Below is a small trained network, with its code and all its weights. Each question gives an input and a class and asks what happens when units are switched off, that is, made to give their printed mean instead of their output.

import numpy as np


def w(rows, s, z=0):
    codes = np.array(rows[::2]) - 128.0
    scale = np.full(codes.shape[1], s)
    scale[-1] = z or s
    return codes * scale


def norm(h):
    return h / np.sqrt((h * h).mean(-1, keepdims=True) + 1e-5)


def f(y):
    return np.maximum(y, 0)


def log_softmax(a):
    a = a - a.max(-1, keepdims=True)
    return a - np.log(np.exp(a).sum(-1, keepdims=True))


def net(x, mask):
    res = np.array(x, float).reshape(1, 3) / 4 @ E
    u = 0
    for l in range(4):
        y = f(norm(res) @ A[l][:, :-1].T + A[l][:, -1])
        res = res + np.where(mask[u : u + 4], y, B[l][:, -1]) @ B[l][:, :-1]
        u += 4
    return log_softmax(norm(res)[-1] @ U[:, :-1].T + U[:, -1])


A, B = {}, {}
E = w([
[227,139,124,138,47],'x0',
[101,217,8,187,109],'x1',
[204,86,64,150,255],'x2',
],0.0089)
A[0] = w([
[66,167,69,250,124,59],'L0N1',
[169,94,154,144,90,84],'L0N2',
[85,110,72,74,177,116],'L0N3',
[167,101,74,112,201,1],'L0N4',
],0.012,0.0056)
B[0] = w([
[140,124,70,101,108,254],'L0N1',
[109,125,54,154,171,172],'L0N2',
[31,142,116,188,133,213],'L0N3',
[189,247,193,138,175,204],'L0N4',
],0.015,0.0054)
A[1] = w([
[226,103,109,201,110,21],'L1N1',
[148,46,202,85,194,247],'L1N2',
[69,160,120,172,181,255],'L1N3',
[2,156,149,132,54,228],'L1N4',
],0.011,0.0021)
B[1] = w([
[74,59,171,160,108,163],'L1N1',
[66,179,40,101,101,194],'L1N2',
[80,103,162,153,139,208],'L1N3',
[167,109,158,160,247,254],'L1N4',
],0.014,0.0098)
A[2] = w([
[202,135,227,45,155,131],'L2N1',
[82,115,125,1,130,172],'L2N2',
[164,26,132,213,13,100],'L2N3',
[162,101,59,46,127,1],'L2N4',
],0.0092,0.003)
B[2] = w([
[162,190,81,134,117,213],'L2N1',
[149,121,45,178,114,221],'L2N2',
[94,6,200,135,162,254],'L2N3',
[86,180,143,124,101,160],'L2N4',
],0.015,0.0029)
A[3] = w([
[81,137,99,115,85,78],'L3N1',
[179,219,194,109,245,177],'L3N2',
[130,170,96,221,188,136],'L3N3',
[188,95,150,118,103,2],'L3N4',
],0.011,0.005)
B[3] = w([
[129,198,45,1,139,138],'L3N1',
[212,209,238,155,65,244],'L3N2',
[158,81,145,17,30,247],'L3N3',
[66,149,95,164,129,129],'L3N4',
],0.0089,0.013)
U = w([
[222,225,216,64,90,128],'0',
[85,38,180,151,186,228],'1',
[86,143,5,29,65,3],'2',
],0.012,0.0059)

Each question gives the input, the list of numbers given to net, and the class t.
The units are the neurons (one row each of A and B). Each row of codes is followed by its name. A weight is (code - 128) times the scale printed after its matrix; where a second scale follows, it is the last column's (A, B and U).
mask holds one flag per neuron, layer by layer. A switched-off neuron (its flag False) gives its mean, the last column of its row in B, instead of its output. The means were averaged over made-up inputs and are rounded, as every weight is.
A unit's drop is (log p(t) with every unit on - log p(t) with that unit switched off) / (log p(t) with every unit on - log p(t) with every unit switched off).
The circuit of an input: a set's keep is (log p(t) with only the set's units on - log p(t) with every unit switched off) / (log p(t) with every unit on - log p(t) with every unit switched off). Starting from the 12 units with the biggest drops (on a tie, the unit counted first), units are removed one at a time, each time the one whose removal leaves the highest keep (on an exact tie, the one counted first), for as long as the keep stays at least 0.8.
units of the circuit, in order: the units of the circuit, biggest drop first
unit that matters most: the unit with the biggest drop
top k neurons: the k neurons with the biggest drops, biggest first
top k neurons in layer l: the k neurons of layer l with the biggest drops, biggest first
drop when u is switched off: that unit's drop, to one decimal
input [-2,-7,-3], class 2: unit that matters most : L1N2
input [7,-8,6], class 2: top 3 neurons : [L1N2, L1N4, L1N3]
input [7,7,-6], class 1: units of the circuit, in order : [L1N2, L0N4, L2N3, L3N2]
input [-5,3,5], class 0: top 2 neurons : [L0N4, L2N3]
input [-2,6,5], class 2: top 2 neurons in layer 3 : [L3N2, L3N3]
input [6,-6,-5], class 1: top 3 neurons in layer 0 : [L0N3, L0N2, L0N4]
input [6,5,0], class 1: top 2 neurons in layer 1 : [L1N1, L1N2]
input [1,7,-1], class 2: top 2 neurons : [L0N1, L3N2]
input [7,-7,-6], class 1: top 4 neurons : [L0N3, L2N3, L0N4, L0N2]
input [8,6,-3], class 1: top 3 neurons : [L2N3, L1N2, L1N1]
input [8,-8,3], class 1: top 2 neurons : [L1N1, L2N3]
input [-4,7,-1], class 2: top 2 neurons : [L0N1, L2N3]
input [8,-8,-3], class 1: top 3 neurons : [L2N3, L1N1, L0N2]
input [-1,-5,7], class 0: unit that matters most : L0N4
input [-2,8,8], class 0: top 2 neurons : [L0N4, L1N2]
input [-2,-6,6], class 0: top 2 neurons : [L0N4, L0N1]
input [7,-6,-6], class 1: top 3 neurons : [L2N3, L0N3, L0N4]
input [-2,-5,5], class 0: top 2 neurons : [L0N4, L0N1]
input [-5,-5,5], class 0: top 2 neurons : [L0N4, L2N3]
input [2,-7,3], class 2: units of the circuit, in order : [L1N2]
input [3,7,2], class 2: top 2 neurons : [L0N1, L3N2]
input [-4,-7,7], class 0: top 2 neurons : [L0N4, L0N1]
input [5,-8,1], class 2: drop when L1N2 is switched off : 0.9
input [4,-7,-2], class 2: drop when L1N4 is switched off : 0.0
input [3,2,1], class 1: drop when L2N3 is switched off : 0.1
input [4,-6,5], class 2: drop when L1N4 is switched off : 1.1
input [-6,3,8], class 0: units of the circuit, in order : [L0N4]
